The symbols move the nodes like this.
at | v r m
zb | jq mc tp
hg | bp gr zb
ff | jg cj fj
lc | fq cz jq
gr | mh ml hg
zr | lb ld dg
ml | hp ml mc
zf | rq gr rr
mf | sr zh cj
ql | jz nb ml
fq | dh lb qd
tj | tp jq gt
lb | sq dg fq
pr | fq nl zb
bp | gt mh zf
rr | hr gn ls
gt | gr tj rq
ls | zh mf lz
sc | bp tz hp
jg | ld jr tn
gn | zf hg rr
hp | jz jz mh
cq | lz td sr
rq | hg gt jr
cj | td mf ff
jr | gn rq cq
jq | zb lc tj
tn | pr pr qf
sq | qf pr dh
mh | cz hp tz
zh | cq hr mf
sr | gn cq td
nb | pr dh ql
cg | ql qd cz
dg | fj zr lb
jz | qd pr nt
td | lz sr jg
dh | nl sq nb
tp | hp rr gr
nl | qf qf pr
qd | sq fq cg
ld | cj lz zr
cz | ml cg bp
nt | cg tj tj
tz | cz nt sc
lz | mf ls ld
qf | dg tn nl
hr | jr zf rr
mc | dh ml zb
fj | tn ff cg

The rows follow the links: the fewer symbols apart two nodes are, the more alike their rows tend to be.

Here are some nodes, each with a row of numbers. One shown again gets a slightly different row.
ls [  46   53  -76   34   65  140  -64   59  -14   22 -101    1   46  -39   17  -32    5  -42   12  -16   24  -19  -12   45  -24  -59   82   33   25   55    4  -54    7  -45   15  -42   14   12  -20   -1   14]
jr [   2   62  -62  100   83   44    6    9   49   81  -29   45  -20  -41   78    1   33   27  -35   19  -39  -28   75   77   51  -48   42   17  -72  -60    5  -26  -13   20  -16    6  -28    0  -80  -69   11]
lb [ -27  -95   55  -63  -16   52   -1  -52    4  -50   27  -33   47  -13  -23   23  -15  -98   58   75   35  -20  -74  -35  -19   69   10   58   17  -25  -52   -6  -60   48   35  -17    3  -76  -31   19   13]
jq [   3  -30    6  -53   11    6   29  -41   24  -45   48 -136    6   12   78  -44   21   49  -19   16  -44   28  -18  -37   83   52   11  -67   10   72   42  -23   17  -64  -10    0   13   75   76  -15   20]
td [  16   37  -87   71    8  103  -78   50  -74   25  -81  -11   22  -66   57  -33   -6  -33   40 -102   47  -27   52   14  -11  -23   74    9   17   57  -12  -33   25  -70   35  -29  -44   29  -20   20  -15]
zh [  29   79  -96   44   54  142  -56   63   -4   30  -91   -7   35  -46   39  -42    4  -30   32   -7   10  -48  -12   57  -19  -62   75   27   18   66   -6  -32   13  -44   11  -45    7    2  -20   -1    3]
fq [ -53  -64   25  -92  -28   37   11  -44   -3  -83   65  -71   41   13  -41  -14  -29  -47   58   95  -10   -1 -134  -45   -2   60   -6   79   32   34  -32   14  -13   -3    6   -4   48  -79    2   35   -9]

Each walk starts at a row. The symbols on each line, taken left to right, move it on to the next node.
Each answer is a row, close to the row of the node it stands for.
new walk
[ -26 -116   45  -32  -24   37  -10  -67  -33  -40    9  -20   38  -22  -23   30    5 -110   48   31   75  -16  -18  -49  -20   87   18   43    3  -55  -59   -6  -60   63   55    9  -31  -59  -49    3    4]
v v v m v r -> [ -16  -34    5  -63    5    9   25  -42   16  -84   54 -154    0   10   61  -45    8   35  -13   39  -48   15  -60  -28   54   56   -5  -45   22   83   28  -30   16  -65    7  -17   42   57   81    0    0]
r r r v v v r -> [   2 -111   60  -40   15   64  -12  -34   -9  -29  -18  -21   50  -12  -27   34   10 -127   32   26   89  -16  -20  -50  -28   60   32   18   21  -45  -52  -25  -68   70   52  -27  -32  -40  -41   -1    7]
new walk
[  35   47  -94   40   29  121  -78   56  -44   18  -96   -1   28  -50   34  -38    4  -39   30  -65   44  -24   22   30  -25  -44   58   15   30   64   -6  -41   12  -73   41  -50   -1   17   -6   18   -4]
m r r r m m v r r v -> [  12   52  -21   69   88  -13   46  -15   80   64   -3   14  -45  -16   83   12   54   54  -66   30  -53    6   66   45   75  -25   -3  -31  -67  -73   31  -14  -17   25  -37    5  -20   28  -42  -87   23]
v v m v m r v v v -> [   1   27   -7   29   40  -40   59  -13   84   11   49  -42  -46    1  104   24   62   70  -78   18  -64    8   39   38   85    1  -25  -85  -51  -41   43  -16   -2    5  -37  -20   -2   65    2  -62   -6]
new walk
[  21   63  -11   68   89   -8   38   18   92   78  -38   62  -21    2   32   31   44   29  -68   66  -60   -7   24   75   26  -62   -9    4  -48  -75   25   -6  -35   53  -32   -5    7    7  -47  -66   30]
v r m r r r m -> [ -13   -6  -16  -16   10  -17   40  -17   35  -49   62 -115  -44    2  100   -9   41   65  -44   14  -72   19   -9  -16   82   26  -20  -76  -18   36   43  -16   30  -61   -7  -21   10   78   62  -36  -15]
m r v r m r m v v m -> [  19  -91   13    5   22  101  -52   -8  -52   -6  -72  -33   56  -40   17    8    3 -119   38  -40  112  -22   33  -29  -36   32   58    1   27   -4  -30  -32  -50   24   73  -32  -53   -3  -22   20   14]
new walk
[  23   90  -56   67   95   64   11   33   73   82  -60   61    8  -27   28    2   26    7  -21   60  -47  -32    5   87   26  -74   39   30  -32  -42   10  -14  -27   26  -41  -18   17  -39  -68  -56   18]
m m r r v m -> [  23   71 -109   58   37  114  -68   58  -31   32  -77    5    9  -50   46  -37    1  -15   30  -55   12  -30   13   35   -7  -64   69   27   15   56    4  -40   26  -83   22  -28    0   16  -22   -8   -2]
r v v r r v m -> [  26   73 -109   68   48  123  -60   52  -29   36  -85   -6   18  -57   57  -40   -1  -15   24  -42   10  -34   22   51   -6  -60   69   19   17   56    7  -43   19  -72   27  -32  -10   10  -27   -5    2]
new walk
[  22  -45   41  -51   19  -47   38  -34   31   15    8  -89   45   39    4  -66    1   49  -49   23  -13   44   40  -39   68   43   45  -66   20   66   52  -17   27  -40  -34   60  -15   91   91  -28   42]
r m v v m r r -> [  27   76  -42   69   91   47   21   20   78   80  -43   55   -2  -17   36    8   36   15  -52   52  -49  -16   28   88   44  -65   35   24  -42  -57   11  -18  -28   22  -41    5    6  -17  -60  -68   30]
r m r r r m m v v m -> [  43   28   31  -11   44  -54   61  -10   78   21    9  -43  -14   38   22    1   39   84 -109   50  -63   38   32   24   55  -20    0  -88  -14    0   81  -22   -3    1  -58    9   17   98   63  -69   26]
new walk
[  34   15  -72   29   36  139  -65   36  -46   10  -94   -8   47  -62   25  -30    6  -77   25  -45   56  -34   12   26  -32  -23   75   10   50   55   -8  -56  -17  -43   52  -52  -18   18   -2    6    7]
v m v r m v m v -> [  14  -24  -45   42  -14   60  -73   29  -90   -2  -52   -3   18  -54   37  -16    4  -46   22 -131   90  -12   87  -30  -24    6   59  -29   19   23  -20  -15   -1  -48   60   -9  -77   25  -16   21  -21]
r m r v m r v m -> [  19   88  -36   72  105   50   23   17   87   79  -52   39   19  -14   32    2   29   15  -40   78  -52  -20   13   86   23  -66   43   32  -30  -45   13  -18  -22   20  -35  -17   14  -23  -57  -57   30]
new walk
[  48   22   38   32   67  -62   52  -13   87   67  -18   26  -13   34   22    3   49   47  -99   39  -43   28   72   47   48  -33    4  -65  -42  -56   42  -13  -41   53  -50   24  -16   55   13  -71   43]
v m v m m r m -> [ -27  -38  -37   66  -19   27  -56    0  -83   31  -24   27  -12  -47   44   -4   -5  -31   48 -124   77  -31  122  -42   -3   30   45   -2  -23  -22  -45   -2    5  -13   61   28  -98   -3  -52    3   -9]
m r r r m m v r r v -> [ -22  -95    9   14  -63  -23  -34  -25  -79  -15   43   23  -20  -19   10   28  -16  -51   46 -110   88  -15   70  -68  -15   65   -4   -4    0  -39  -50   23   -5    5   66   24  -83  -27  -35   41  -21]
